Below are the code and all the weights of a small trained network. Each question names an input and a class and asks about switching units off, where a switched-off unit gives its printed mean instead of its output.

import numpy as np


def w(rows, s, z=0):
    codes = np.array(rows[::2]) - 128.0
    scale = np.full(codes.shape[1], s)
    scale[-1] = z or s
    return codes * scale


def norm(h):
    return h / np.sqrt((h * h).mean(-1, keepdims=True) + 1e-5)


def f(y):
    return y / 2 * (1 + np.tanh(0.7978845608 * (y + 0.044715 * y**3)))


def log_softmax(a):
    a = a - a.max(-1, keepdims=True)
    return a - np.log(np.exp(a).sum(-1, keepdims=True))


def net(x, mask):
    res = np.array(x, float).reshape(1, 8) / 4 @ E
    u = 0
    for l in range(3):
        y = f(norm(res) @ A[l][:, :-1].T + A[l][:, -1])
        res = res + np.where(mask[u : u + 5], y, B[l][:, -1]) @ B[l][:, :-1]
        u += 5
    return log_softmax(norm(res)[-1] @ U[:, :-1].T + U[:, -1])


A, B = {}, {}
E = w([
[228,62,186,34,115,133],'x0',
[129,126,128,125,130,131],'x1',
[202,134,91,131,51,253],'x2',
[91,103,138,152,88,118],'x3',
[125,122,128,132,118,126],'x4',
[129,135,130,130,125,128],'x5',
[123,115,130,137,123,126],'x6',
[126,127,127,121,138,130],'x7',
],0.0023)
A[0] = w([
[19,207,5,168,149,95,254],'0.n1',
[225,76,162,88,101,105,248],'0.n2',
[99,92,77,175,149,245,114],'0.n3',
[127,42,105,184,80,182,210],'0.n4',
[177,168,152,56,183,143,108],'0.n5',
],0.0031,0.00048)
B[0] = w([
[147,25,157,157,70,132,254],'0.n1',
[30,71,136,195,98,144,187],'0.n2',
[170,133,146,143,55,163,145],'0.n3',
[131,134,116,3,175,152,146],'0.n4',
[135,75,119,179,171,146,149],'0.n5',
],0.0045,0.0025)
A[1] = w([
[172,51,119,153,134,200,212],'1.n1',
[74,62,136,167,157,39,254],'1.n2',
[55,203,1,207,151,147,61],'1.n3',
[161,160,95,184,72,132,165],'1.n4',
[194,89,220,60,161,120,226],'1.n5',
],0.0039,0.00079)
B[1] = w([
[81,185,104,139,166,70,185],'1.n1',
[190,165,93,74,95,194,255],'1.n2',
[130,100,204,202,137,132,132],'1.n3',
[149,121,135,96,159,101,141],'1.n4',
[105,139,102,255,107,136,169],'1.n5',
],0.0044,0.0039)
A[2] = w([
[78,162,149,93,152,4,51],'2.n1',
[167,123,79,123,128,216,171],'2.n2',
[88,76,39,52,25,119,70],'2.n3',
[154,195,80,175,126,132,254],'2.n4',
[132,83,184,142,129,151,121],'2.n5',
],0.0045,0.0011)
B[2] = w([
[165,240,83,95,3,165,144],'2.n1',
[79,171,153,97,84,51,220],'2.n2',
[147,170,97,153,253,80,253],'2.n3',
[134,60,143,108,204,71,192],'2.n4',
[131,130,209,227,29,132,139],'2.n5',
],0.0042,0.0027)
U = w([
[137,30,233,185,11,158,254],'0',
[169,212,89,39,3,157,137],'1',
[135,120,140,110,155,97,167],'2',
[149,122,149,119,149,95,82],'3',
[139,103,130,98,136,129,86],'4',
[152,95,136,97,191,138,29],'5',
[137,99,132,93,151,151,86],'6',
],0.0053,0.0018)

Each question gives the input, the list of numbers given to net, and the class t.
The units are the neurons (one row each of A and B). Each row of codes is followed by its name. A weight is (code - 128) times the scale printed after its matrix; where a second scale follows, it is the last column's (A, B and U).
mask holds one flag per neuron, layer by layer. A switched-off neuron (its flag False) gives its mean, the last column of its row in B, instead of its output. The means were averaged over made-up inputs and are rounded, as every weight is.
A unit's drop is (log p(t) with every unit on - log p(t) with that unit switched off) / (log p(t) with every unit on - log p(t) with every unit switched off).
The circuit of an input: a set's keep is (log p(t) with only the set's units on - log p(t) with every unit switched off) / (log p(t) with every unit on - log p(t) with every unit switched off). Starting from the 12 units with the biggest drops (on a tie, the unit counted first), units are removed one at a time, each time the one whose removal leaves the highest keep (on an exact tie, the one counted first), for as long as the keep stays at least 0.8.
units of the circuit, in order: the units of the circuit, biggest drop first
unit that matters most: the unit with the biggest drop
k most important neurons: the k neurons with the biggest drops, biggest first
top k neurons in layer l: the k neurons of layer l with the biggest drops, biggest first
input [2,-2,-6,-2,6,6,-1,-8], class 1: unit that matters most -> 0.n1
input [6,2,-8,-1,-3,-4,4,-4], class 1: 2 most important neurons -> 2.n1; 0.n1
input [-7,-1,5,-7,-3,4,1,4], class 0: units of the circuit, in order -> 1.n3; 2.n3
input [5,0,-5,-2,2,-3,-3,7], class 0: top 3 neurons in layer 1 -> 1.n1; 1.n5; 1.n4
input [-8,2,8,-6,-2,-4,-7,6], class 0: top 4 neurons in layer 2 -> 2.n3; 2.n1; 2.n4; 2.n2
input [4,8,-8,-3,-4,-1,-2,-4], class 1: units of the circuit, in order -> 2.n1; 2.n3
input [8,2,-8,2,6,5,-2,8], class 0: units of the circuit, in order -> 1.n5; 2.n3
input [-8,6,-5,-5,-2,-7,6,7], class 0: units of the circuit, in order -> 1.n3; 0.n1; 2.n3
input [4,7,6,6,4,-4,7,-3], class 2: top 3 neurons in layer 2 -> 2.n3; 2.n1; 2.n2
input [8,-4,5,-6,7,2,2,3], class 0: units of the circuit, in order -> 1.n2; 0.n2; 2.n5
input [-8,4,5,-3,-5,-2,-8,8], class 0: 4 most important neurons -> 1.n3; 2.n3; 1.n2; 0.n1
input [1,-3,6,5,5,-7,-5,-5], class 3: 2 most important neurons -> 2.n3; 1.n2
input [8,0,-6,-1,-8,-5,-1,0], class 0: 2 most important neurons -> 1.n5; 2.n3
input [-6,-3,-8,-4,-4,3,8,-4], class 1: 2 most important neurons -> 2.n1; 1.n5
input [6,-6,-8,-3,-8,-1,-8,8], class 1: most important neuron -> 2.n1
input [5,7,-8,-2,-1,-2,7,1], class 1: units of the circuit, in order -> 2.n1; 0.n1; 2.n3
input [3,5,1,8,-2,-7,8,-8], class 5: 2 most important neurons -> 2.n3; 0.n1
input [-6,5,-3,-5,4,2,2,-7], class 0: 3 most important neurons -> 1.n3; 0.n4; 1.n1
input [4,5,3,7,-3,3,6,-8], class 5: 3 most important neurons -> 2.n3; 0.n1; 1.n3
input [-8,3,-8,-3,-4,-7,-5,-7], class 0: top 2 neurons in layer 2 -> 2.n3; 2.n2
input [2,3,4,8,6,4,1,3], class 5: 2 most important neurons -> 2.n3; 1.n2
